Here is a tiny trained network, its code and every weight. The questions are about switching its units off for an input and a target symbol, where a switched-off unit gives its printed mean instead of its output.

import numpy as np


def w(rows, s, z=0):
    codes = np.array(rows[::2]) - 128.0
    scale = np.full(codes.shape[1], s)
    scale[-1] = z or s
    return codes * scale


def norm(h):
    return h / np.sqrt((h * h).mean(-1, keepdims=True) + 1e-5)


def f(y):
    return y / 2 * (1 + np.tanh(0.7978845608 * (y + 0.044715 * y**3)))


def softmax(a):
    e = np.exp(a - a.max(-1, keepdims=True))
    return e / e.sum(-1, keepdims=True)


def log_softmax(a):
    a = a - a.max(-1, keepdims=True)
    return a - np.log(np.exp(a).sum(-1, keepdims=True))


def net(x, mask):
    ids = ['ΞΣβδεζμπφ'.index(c) for c in x.split()]
    T = len(ids)
    res = E[ids] + P[:T]
    q, k, v = (norm(res) @ M[0].T for M in (Q, K, V))
    z = softmax(np.where(np.tri(T) > 0, q @ k.T / 4**0.5, -1e9)) @ v
    res = res + np.where(mask[0], z, O[0][:, -1]) @ O[0][:, :-1]
    y = f(norm(res) @ A[0][:, :-1].T + A[0][:, -1])
    res = res + np.where(mask[1:9], y, B[0][:, -1]) @ B[0][:, :-1]
    return log_softmax(norm(res)[-1] @ U[:, :-1].T + U[:, -1])


Q, K, V, O, A, B = {}, {}, {}, {}, {}, {}
E = w([
[100,148,91],'Ξ',
[81,174,117],'Σ',
[42,249,176],'β',
[140,123,119],'δ',
[141,116,115],'ε',
[134,103,102],'ζ',
[141,120,118],'μ',
[142,117,115],'π',
[141,117,115],'φ',
],0.015)
P = w([
[100,81,112],'0',
[164,74,244],'1',
[99,139,52],'2',
[153,175,249],'3',
[120,149,60],'4',
[86,113,248],'5',
[136,159,69],'6',
[39,74,179],'7',
[157,170,84],'8',
[28,68,145],'9',
[168,170,106],'10',
],0.015)
Q[0] = w([
[65,8,253],'head 0',
[195,188,125],'head 0',
[137,95,108],'head 0',
[56,71,86],'head 0',
],0.008)
K[0] = w([
[41,41,255],'head 0',
[216,208,81],'head 0',
[100,205,74],'head 0',
[87,115,36],'head 0',
],0.0076)
V[0] = w([
[219,82,79],'head 0',
[142,95,126],'head 0',
[1,40,127],'head 0',
[29,201,166],'head 0',
],0.0091)
O[0] = w([
[63,74,144,101],'head 0',
[164,2,66,128],'head 0',
[194,175,206,253],'head 0',
[212,110,196,160],'head 0',
],0.0053,0.0032)
A[0] = w([
[168,84,133,81],'neuron 0',
[147,132,105,92],'neuron 1',
[179,249,136,255],'neuron 2',
[57,138,200,76],'neuron 3',
[187,99,104,234],'neuron 4',
[163,100,148,177],'neuron 5',
[221,166,74,119],'neuron 6',
[91,142,96,70],'neuron 7',
],0.015,0.0045)
B[0] = w([
[197,140,86,127],'neuron 0',
[100,168,187,126],'neuron 1',
[123,67,163,254],'neuron 2',
[32,38,250,209],'neuron 3',
[95,200,241,160],'neuron 4',
[143,254,82,155],'neuron 5',
[248,35,225,166],'neuron 6',
[110,169,125,153],'neuron 7',
],0.0064,0.0074)
U = w([
[140,31,168,205],'Ξ',
[182,117,116,80],'Σ',
[178,131,230,179],'β',
[84,171,55,2],'δ',
[87,171,54,48],'ε',
[148,249,68,115],'ζ',
[94,189,56,68],'μ',
[121,226,63,55],'π',
[57,34,85,181],'φ',
],0.013,0.0029)

Each question gives the input, a string of symbols that net reads in full, and the target symbol t.
The units are the heads (4 rows each of Q, K, V and O) and the neurons (one row each of A and B). Each row of codes is followed by its name. A weight is (code - 128) times the scale printed after its matrix; where a second scale follows, it is the last column's (O, A, B and U).
mask holds one flag per unit, heads first, then neurons. A switched-off unit (its flag False) gives its mean, the last column of its rows in O or B, instead of its output. The means were averaged over made-up inputs and are rounded, as every weight is.
A unit's drop is (log p(t) with every unit on - log p(t) with that unit switched off) / (log p(t) with every unit on - log p(t) with every unit switched off).
The circuit of an input: a set's keep is (log p(t) with only the set's units on - log p(t) with every unit switched off) / (log p(t) with every unit on - log p(t) with every unit switched off). Starting from all 9 units, units are removed one at a time, each time the one whose removal leaves the highest keep (on an exact tie, the one counted first), for as long as the keep stays at least 0.8.
circuit, biggest first: the units of the circuit, biggest drop first
top k neurons: the k neurons with the biggest drops, biggest first
drop of u: that unit's drop, to one decimal
input Σ π β, target β: circuit, biggest first => head 0; neuron 2
input Σ μ Ξ Ξ Ξ, target Ξ: circuit, biggest first => neuron 6
input φ φ Σ Ξ ζ Ξ Σ, target φ: top 2 neurons => neuron 5; neuron 2
input Σ Σ ε, target β: top 2 neurons => neuron 6; neuron 4
input Σ ζ Ξ Ξ ζ β ζ ζ Ξ ζ Σ, target Ξ: top 3 neurons => neuron 2; neuron 5; neuron 6
input ζ φ μ μ ε ε ε δ Ξ π φ, target Ξ: top 4 neurons => neuron 6; neuron 5; neuron 4; neuron 0
input Ξ μ π β Σ δ Ξ ζ Ξ, target Ξ: top 3 neurons => neuron 6; neuron 2; neuron 5
input Ξ Σ ζ, target β: top 3 neurons => neuron 6; neuron 4; neuron 5
input β μ π β μ Ξ π Ξ δ ε, target β: top 2 neurons => neuron 5; neuron 2
input Ξ β Ξ δ Ξ π Σ, target Ξ: top 2 neurons => neuron 2; neuron 6
input β Ξ ζ ζ μ φ β Σ Σ δ, target β: top 2 neurons => neuron 5; neuron 2
input ε δ φ β Σ β Σ, target β: top 3 neurons => neuron 6; neuron 2; neuron 3
input Ξ π Ξ φ φ Σ ε π Ξ μ μ, target Ξ: top 3 neurons => neuron 6; neuron 5; neuron 0
input δ μ Σ ε φ, target β: circuit, biggest first => neuron 4
input β φ ε ζ Σ π Ξ, target β: drop of neuron 6 => 1.1
input π β Σ π μ, target β: drop of neuron 4 => 0.5
input Σ δ μ, target β: drop of neuron 2 => 0.1
